[128  85 141 125 126 149 101 134 136  99 114 143 125 172 115 109]  F
[155 105 116 145 116 145 151 109 154 174 131 128 103 106  87 146]  N
[ 95 161  65  89 144 145 187  69  89  88 121  78  78  60 112 151]  V
miss V: [145  89 161 144  60 121 151  88  89 112  65  78  78  69  95] : [187]
miss V: [151 161 187 121 112  78  78  60  89  95  89  88  65 145  69] : [144]
miss N: [146 109 145 174 145 131 116 154 155 116 106  87 151 103 128] : [105]
miss V: [144 121 112 161  89 145 151  78  78  88  69  65  89 187  95] : [60]
miss F: [125 126  99 143 125 141 172  85 134 109 128 115 101 136 149] : [114]
miss F: [101 136  85 141 125 134 109 125  99 128 143 172 126 114 149] : [115]
miss N: [116 109 145 131 145 151 128 116 174 105 106 154 146  87 103] : [155]

[ 89 116 123 137 110 160 176 132 145 151  82  82 109 125  70 171 167  89
 178  73  91  60  99 107  56  92 133 125 124  76 121 111  99  70 128 115
  72 117 172] : A
[ 89 116 123 112 183 160 176 132 145 151  82  82 111 125  70 171 167  72
 178  73  91  60  99 107  56  92 133 169 124  76 121 126 125 124 128 131
 123 133 136] : L
[ 89 116 123 112 183 160 176 132 145 151  82  82 111 125  70 171 167  72
 178  73  91  60  99 107  56  92 133 169 124  76 121  71  99  70 128 115
  72 117 172] : X
miss L: [111 123  76 125 167 171 116 125  92  56  82 121 112  60 133  91 124 136
 126  72 128  89 169 178 145 133 176  73 123 132 160 131  99  70 107 183
  82 124] : [151]
miss L: [ 72  92  91 178 123 125 171 151 167  56 121  89 133 124 107 136 169  82
  60 125 160 126 112  76  99  70 183 111 116 123 124  73 145 131 176 132
 133  82] : [128]
miss A: [133 171  82  60  92 107 151 125 178  76 116 125 110  99  72 172  82  56
 137  89 167  70 121  70 132 123  99 117 124 176 109  89  73 128 160 115
 145  91] : [111]
miss A: [160  99  72 151 172 116 132  76 110  70  82 167  92  99  91 178 133 125
 121 115  89 125 123  82 176 128 171 145  60 107  70  56 109 111 117  89
  73 137] : [124]
miss A: [167 176 116 160  82 125  76 107  72 128 133 124  70 178 121 125 109 111
  89 171  99  99 110 123 115 145  92 151  89  60 117  91  70  73  56 132
  82 137] : [172]
miss L: [ 72 124 116 112  99 124 107 123  70 125 169  91 167 176 136  60  82 128
 133  76 123 132 111  82 133 145 171 131 121 125 160  92 151  73 183 126
  89  56] : [178]

[158 127 134 130 171 109 137 127 120 117 126 132 108 131 125 129 151 125
 130 101 127 127 130 144 118 116 121 132 122 141 124 163 120 130 113 104
 121 124 130 136 124 127 106 131] = E
[158 132 134 130 171 109 137 127 136 117 126 132 108 131 128 129 100 125
 130 101 127 127 130 144 118 116 121 132 122 141 129 163 129 130 113 104
 121 124 124 136 124 127 106 131] = P
[158 127 134 130 171 109 137 127 136 117 126 132 108 131 128 129 151 125
 130 101 127 127 130 144 118 116 121 132 122 141 124 163 129 130 113 104
 121 124 130 136 124 127 106 131] = U
[158 127 134 130 171 109 137 127 136 117 126 132 108 131 128 129 151 125
 130 101 127 127 130 144 118 116 139 154 127 156 128 104 135 203 169 200
 131 170 142 196 134 121 143 159] = C
miss C: [170 196 126 127 137 154 159 134 130 130 158 101 132 136 127 203 151 118
 128 156 131 108 117 131 142 104 116 200 129 121 144 128 169 125 134 171
 127 143 130 109 135 127 127] : [139]
miss P: [124 104 126 131 129 117 144 136 136 127 130 129 121 128 124 127 141 127
 158 122 113 132 100 121 124 129 127 130 131 163 118 130 137 130 132 171
 116 132 106 109 134 108 125] : [101]
miss C: [109 127 136 137 104 127 126 134 156 170 169 131 117 128 130 142 203 130
 127 134 154 171 121 143 139 196 159 128 125 135 129 108 132 127 118 144
 116 127 131 200 130 158 151] : [101]

[165  76 130 173 153] = W
[159 151  86 151 165] = M
[ 59  76 140  61  60] = R
[106  55 127 119 209] = T
miss R: [ 76  59  60 140] : [61]
miss R: [ 61  59  76 140] : [60]
miss W: [ 76 173 165 153] : [130]

